Below are the code and all the weights of a small trained network. Each question names an input and a target symbol and asks about switching units off, where a switched-off unit gives its printed mean instead of its output.

import numpy as np


def w(rows, s, z=0):
    codes = np.array(rows[::2]) - 128.0
    scale = np.full(codes.shape[1], s)
    scale[-1] = z or s
    return codes * scale


def f(y):
    return np.maximum(y, 0)


def softmax(a):
    e = np.exp(a - a.max(-1, keepdims=True))
    return e / e.sum(-1, keepdims=True)


def log_softmax(a):
    a = a - a.max(-1, keepdims=True)
    return a - np.log(np.exp(a).sum(-1, keepdims=True))


def net(x, mask):
    ids = ['αζηπψω'.index(c) for c in x.split()]
    T = len(ids)
    res = E[ids] + P[:T]
    r = res
    for j in range(2):
        rows = slice(2 * j, 2 * j + 2)
        q, k, v = (r @ M[0][rows].T for M in (Q, K, V))
        z = softmax(np.where(np.tri(T) > 0, q @ k.T / 2**0.5, -1e9)) @ v
        o = O[0][rows]
        res = res + np.where(mask[j], z, o[:, -1]) @ o[:, :-1]
    y = f(res @ A[0][:, :-1].T + A[0][:, -1])
    res = res + np.where(mask[2:10], y, B[0][:, -1]) @ B[0][:, :-1]
    return log_softmax(res[-1] @ U[:, :-1].T + U[:, -1])


Q, K, V, O, A, B = {}, {}, {}, {}, {}, {}
E = w([
[43,195,151,170,171,174],'α',
[200,118,156,185,202,151],'ζ',
[116,169,67,4,118,197],'η',
[121,78,148,145,101,214],'π',
[174,201,157,133,113,126],'ψ',
[113,155,123,219,103,124],'ω',
],0.017)
P = w([
[148,144,123,59,119,152],'0',
[144,111,172,153,232,253],'1',
[123,139,168,153,183,250],'2',
[148,182,63,97,178,97],'3',
[168,154,83,103,205,107],'4',
[112,120,152,110,141,174],'5',
[122,128,150,97,141,138],'6',
[128,137,122,95,158,120],'7',
[53,110,186,88,128,159],'8',
[150,109,140,96,175,158],'9',
[113,141,136,109,176,121],'10',
[164,101,138,132,143,166],'11',
],0.0072)
Q[0] = w([
[144,137,202,167,105,205],'h1',
[208,129,181,255,42,135],'h1',
[90,136,203,114,135,218],'h2',
[143,88,69,137,123,107],'h2',
],0.0098)
K[0] = w([
[121,142,99,99,105,75],'h1',
[144,136,3,72,156,168],'h1',
[109,143,132,86,133,73],'h2',
[111,163,166,169,161,137],'h2',
],0.012)
V[0] = w([
[254,215,197,72,108,66],'h1',
[82,106,201,12,182,235],'h1',
[192,46,177,241,175,232],'h2',
[251,19,87,90,89,117],'h2',
],0.0068)
O[0] = w([
[106,154,35,105,198,109,112],'h1',
[134,109,121,97,100,6,255],'h1',
[86,103,152,76,154,136,182],'h2',
[127,33,122,144,172,159,16],'h2',
],0.014,0.0054)
A[0] = w([
[79,135,73,101,210,127,133],'n1',
[85,95,141,125,136,60,73],'n2',
[140,106,116,152,71,83,52],'n3',
[151,148,118,145,72,120,254],'n4',
[145,76,117,83,99,146,11],'n5',
[41,180,161,88,151,107,133],'n6',
[120,161,105,12,79,181,71],'n7',
[137,139,115,68,169,85,74],'n8',
],0.011,0.0059)
B[0] = w([
[200,120,86,129,95,143,174],'n1',
[79,168,98,222,120,84,186],'n2',
[70,174,91,52,174,134,179],'n3',
[130,125,139,58,99,173,248],'n4',
[167,179,157,255,136,86,134],'n5',
[170,75,129,110,103,137,255],'n6',
[172,112,92,244,104,117,204],'n7',
[108,138,152,137,194,125,189],'n8',
],0.0094,0.009)
U = w([
[207,207,177,53,99,110,48],'α',
[154,124,209,208,156,66,158],'ζ',
[69,203,71,185,108,93,40],'η',
[178,176,35,141,116,138,106],'π',
[114,19,66,30,125,140,252],'ψ',
[88,254,160,173,166,196,228],'ω',
],0.0056,0.0043)

Each question gives the input, a string of symbols that net reads in full, and the target symbol t.
The units are the heads (2 rows each of Q, K, V and O) and the neurons (one row each of A and B). Each row of codes is followed by its name. A weight is (code - 128) times the scale printed after its matrix; where a second scale follows, it is the last column's (O, A, B and U).
mask holds one flag per unit, heads first, then neurons. A switched-off unit (its flag False) gives its mean, the last column of its rows in O or B, instead of its output. The means were averaged over made-up inputs and are rounded, as every weight is.
A unit's drop is (log p(t) with every unit on - log p(t) with that unit switched off) / (log p(t) with every unit on - log p(t) with every unit switched off).
The circuit of an input: a set's keep is (log p(t) with only the set's units on - log p(t) with every unit switched off) / (log p(t) with every unit on - log p(t) with every unit switched off). Starting from all 10 units, units are removed one at a time, each time the one whose removal leaves the highest keep (on an exact tie, the one counted first), for as long as the keep stays at least 0.8.
units of the circuit, in order: the units of the circuit, biggest drop first
unit that matters most: the unit with the biggest drop
which heads matter: for each layer, one digit per head in row order, 1 if its drop is at least 0.15 and else 0, layers parted by /
drop when u is switched off: that unit's drop, to one decimal
input α π α, target α: units of the circuit, in order => (h2 h1 n6)
input ψ ζ α, target π: units of the circuit, in order => (h1 n1)
input ζ ζ α, target ψ: units of the circuit, in order => (h2 n6)
input ω η π α ψ π π ζ ω, target η: unit that matters most => n2
input α α π, target α: units of the circuit, in order => (h2 h1)
input π ψ ψ α, target π: units of the circuit, in order => (n1 h1)
input ψ π ω, target π: which heads matter => 10
input ω ψ ω π α η α η η ω ζ ω, target η: units of the circuit, in order => (h1 n2)
input ζ α α, target ψ: units of the circuit, in order => (n6 h2)
input ω ω ω ω ω, target ω: drop when h1 is switched off => 0.9
input π ω π ω ζ ω α α α α α ω, target α: drop when n4 is switched off => 0.2
input ω ω π, target ω: drop when n6 is switched off => 0.2
input ω ψ ψ ψ ω ψ ω α η, target π: drop when n1 is switched off => 0.1
